Here is a tiny trained network, its code and every weight. The questions are about switching its units off for an input and a class, where a switched-off unit gives its printed mean instead of its output.

import numpy as np


def w(rows, s, z=0):
    codes = np.array(rows[::2]) - 128.0
    scale = np.full(codes.shape[1], s)
    scale[-1] = z or s
    return codes * scale


def norm(h):
    return h / np.sqrt((h * h).mean(-1, keepdims=True) + 1e-5)


def f(y):
    return np.maximum(y, 0)


def log_softmax(a):
    a = a - a.max(-1, keepdims=True)
    return a - np.log(np.exp(a).sum(-1, keepdims=True))


def net(x, mask):
    res = np.array(x, float).reshape(1, 4) / 4 @ E
    u = 0
    for l in range(2):
        y = f(norm(res) @ A[l][:, :-1].T + A[l][:, -1])
        res = res + np.where(mask[u : u + 15], y, B[l][:, -1]) @ B[l][:, :-1]
        u += 15
    return log_softmax(norm(res)[-1] @ U[:, :-1].T + U[:, -1])


A, B = {}, {}
E = w([
[140,171,15,63,94,135,138,163,60],'x0',
[196,149,65,153,203,250,85,90,225],'x1',
[87,188,160,115,116,178,199,185,177],'x2',
[121,74,100,88,255,93,119,233,153],'x3',
],0.008)
A[0] = w([
[160,127,173,180,156,119,151,130,124,1],'0.n0',
[93,156,150,116,33,51,135,159,110,131],'0.n1',
[70,150,147,116,58,140,210,171,184,68],'0.n2',
[130,191,73,36,81,138,96,124,94,41],'0.n3',
[197,191,97,204,97,176,147,65,130,102],'0.n4',
[254,71,88,135,106,91,34,59,75,67],'0.n5',
[164,143,117,183,86,98,188,92,125,14],'0.n6',
[176,165,27,111,120,197,109,128,153,100],'0.n7',
[170,72,168,137,157,190,150,96,166,103],'0.n8',
[117,129,216,151,78,127,128,59,192,132],'0.n9',
[148,74,104,62,176,131,108,198,167,102],'0.n10',
[86,222,124,132,134,196,178,140,194,82],'0.n11',
[139,139,72,49,60,166,165,61,81,113],'0.n12',
[119,136,158,104,160,157,118,121,89,81],'0.n13',
[116,176,132,140,98,216,165,211,121,44],'0.n14',
],0.0085,0.0053)
B[0] = w([
[171,78,77,155,136,94,108,143,186,135],'0.n0',
[50,64,109,138,143,254,82,108,127,253],'0.n1',
[217,67,129,68,132,97,115,46,112,199],'0.n2',
[190,141,95,199,80,77,171,212,177,199],'0.n3',
[69,205,182,132,134,187,38,128,88,218],'0.n4',
[229,83,231,12,121,166,205,107,163,225],'0.n5',
[74,186,151,157,63,130,92,113,100,146],'0.n6',
[49,51,66,162,111,184,124,132,113,242],'0.n7',
[87,64,34,162,84,126,128,161,123,201],'0.n8',
[167,167,104,184,75,73,111,227,119,226],'0.n9',
[129,200,162,179,129,110,34,138,60,231],'0.n10',
[211,56,163,52,124,133,146,70,129,216],'0.n11',
[154,172,137,210,103,68,126,203,122,226],'0.n12',
[112,128,95,138,96,129,165,101,142,128],'0.n13',
[208,108,183,100,146,118,132,112,87,180],'0.n14',
],0.0069,0.0064)
A[1] = w([
[170,91,163,37,137,148,183,76,125,102],'1.n0',
[102,114,123,135,158,96,126,150,131,84],'1.n1',
[89,117,145,107,86,77,177,125,68,124],'1.n2',
[150,143,117,139,115,163,131,118,162,125],'1.n3',
[171,126,181,113,160,126,174,144,144,124],'1.n4',
[125,170,88,147,159,185,134,73,160,57],'1.n5',
[132,139,97,108,144,146,107,91,188,36],'1.n6',
[130,127,115,83,249,123,156,157,131,91],'1.n7',
[114,77,145,191,143,153,78,143,78,215],'1.n8',
[109,175,104,104,200,83,101,129,133,65],'1.n9',
[182,149,138,114,99,108,131,187,111,136],'1.n10',
[140,173,125,151,93,145,172,60,140,133],'1.n11',
[115,112,187,199,129,87,131,92,209,14],'1.n12',
[28,107,127,120,113,82,185,100,101,2],'1.n13',
[162,176,53,93,120,137,165,148,109,94],'1.n14',
],0.014,0.0049)
B[1] = w([
[132,116,153,61,134,69,173,64,145,168],'1.n0',
[160,184,101,158,70,158,126,126,137,147],'1.n1',
[189,77,130,140,231,214,62,117,141,187],'1.n2',
[97,65,146,104,170,92,123,151,81,159],'1.n3',
[149,141,118,104,74,99,132,87,138,154],'1.n4',
[55,47,128,141,180,125,154,110,146,152],'1.n5',
[125,97,141,97,155,188,141,134,98,143],'1.n6',
[158,140,217,161,54,130,65,59,50,172],'1.n7',
[50,176,78,70,103,122,180,136,149,250],'1.n8',
[114,195,206,211,18,157,108,100,126,146],'1.n9',
[82,155,117,135,152,83,153,106,189,190],'1.n10',
[149,147,181,129,171,81,45,115,75,154],'1.n11',
[255,113,49,186,196,111,162,192,89,157],'1.n12',
[80,80,83,129,177,225,145,87,186,150],'1.n13',
[206,87,139,199,182,85,146,151,162,161],'1.n14',
],0.0095,0.014)
U = w([
[33,27,86,111,187,236,101,120,122,152],'0',
[98,207,197,188,55,127,38,115,64,166],'1',
[225,55,201,48,157,81,138,69,123,162],'2',
[191,125,31,237,152,79,152,249,146,126],'3',
[34,188,110,32,70,56,220,131,200,193],'4',
[101,168,177,114,159,132,169,156,179,1],'5',
[98,163,184,120,158,138,186,160,161,20],'6',
],0.015,0.008)

Each question gives the input, the list of numbers given to net, and the class t.
The units are the neurons (one row each of A and B). Each row of codes is followed by its name. A weight is (code - 128) times the scale printed after its matrix; where a second scale follows, it is the last column's (A, B and U).
mask holds one flag per neuron, layer by layer. A switched-off neuron (its flag False) gives its mean, the last column of its row in B, instead of its output. The means were averaged over made-up inputs and are rounded, as every weight is.
A unit's drop is (log p(t) with every unit on - log p(t) with that unit switched off) / (log p(t) with every unit on - log p(t) with every unit switched off).
The circuit of an input: a set's keep is (log p(t) with only the set's units on - log p(t) with every unit switched off) / (log p(t) with every unit on - log p(t) with every unit switched off). Starting from the 12 units with the biggest drops (on a tie, the unit counted first), units are removed one at a time, each time the one whose removal leaves the highest keep (on an exact tie, the one counted first), for as long as the keep stays at least 0.8.
units of the circuit, in order: the units of the circuit, biggest drop first
most important unit: the unit with the biggest drop
k most important neurons: the k neurons with the biggest drops, biggest first
top k neurons in layer l: the k neurons of layer l with the biggest drops, biggest first
input [0,-3,-4,-3], class 2: most important unit : 0.n5
input [6,4,5,-3], class 3: top 3 neurons in layer 0 : 0.n12; 0.n3; 0.n5
input [-5,-2,-4,4], class 3: units of the circuit, in order : 1.n12; 0.n11
input [7,-5,5,4], class 3: 2 most important neurons : 0.n5; 0.n3
input [-8,-5,2,7], class 3: 2 most important neurons : 1.n12; 0.n4
input [5,3,7,6], class 2: top 4 neurons in layer 0 : 0.n11; 0.n14; 0.n4; 0.n12
input [-4,3,7,-1], class 2: 2 most important neurons : 0.n11; 1.n8
input [-7,5,-7,6], class 2: top 2 neurons in layer 1 : 1.n7; 1.n12
input [2,0,-1,1], class 4: 2 most important neurons : 1.n10; 0.n10
input [5,4,4,-1], class 3: 2 most important neurons : 0.n3; 0.n5
input [3,-8,0,-8], class 0: top 2 neurons in layer 1 : 1.n2; 1.n13
input [7,-6,-1,5], class 3: 3 most important neurons : 0.n3; 0.n7; 1.n14
input [-2,6,-5,8], class 1: 2 most important neurons : 1.n7; 0.n1
input [-8,2,5,-4], class 3: units of the circuit, in order : 1.n12
input [-7,-6,-3,7], class 1: 3 most important neurons : 0.n7; 1.n7; 0.n3
input [6,5,6,3], class 2: top 2 neurons in layer 0 : 0.n11; 0.n9
input [-6,6,-6,8], class 1: top 2 neurons in layer 0 : 0.n1; 0.n10
input [-2,-2,5,6], class 1: top 2 neurons in layer 0 : 0.n5; 0.n10
input [6,-7,0,8], class 1: top 2 neurons in layer 0 : 0.n7; 0.n10
input [-5,-7,6,-5], class 0: most important unit : 0.n1
input [8,7,-4,-1], class 3: 4 most important neurons : 0.n3; 1.n14; 0.n12; 0.n1
input [-8,-5,0,-2], class 3: 2 most important neurons : 1.n12; 0.n9
input [-2,0,-1,3], class 4: 2 most important neurons : 1.n8; 0.n10
input [-3,-4,2,-2], class 0: top 2 neurons in layer 0 : 0.n1; 0.n10
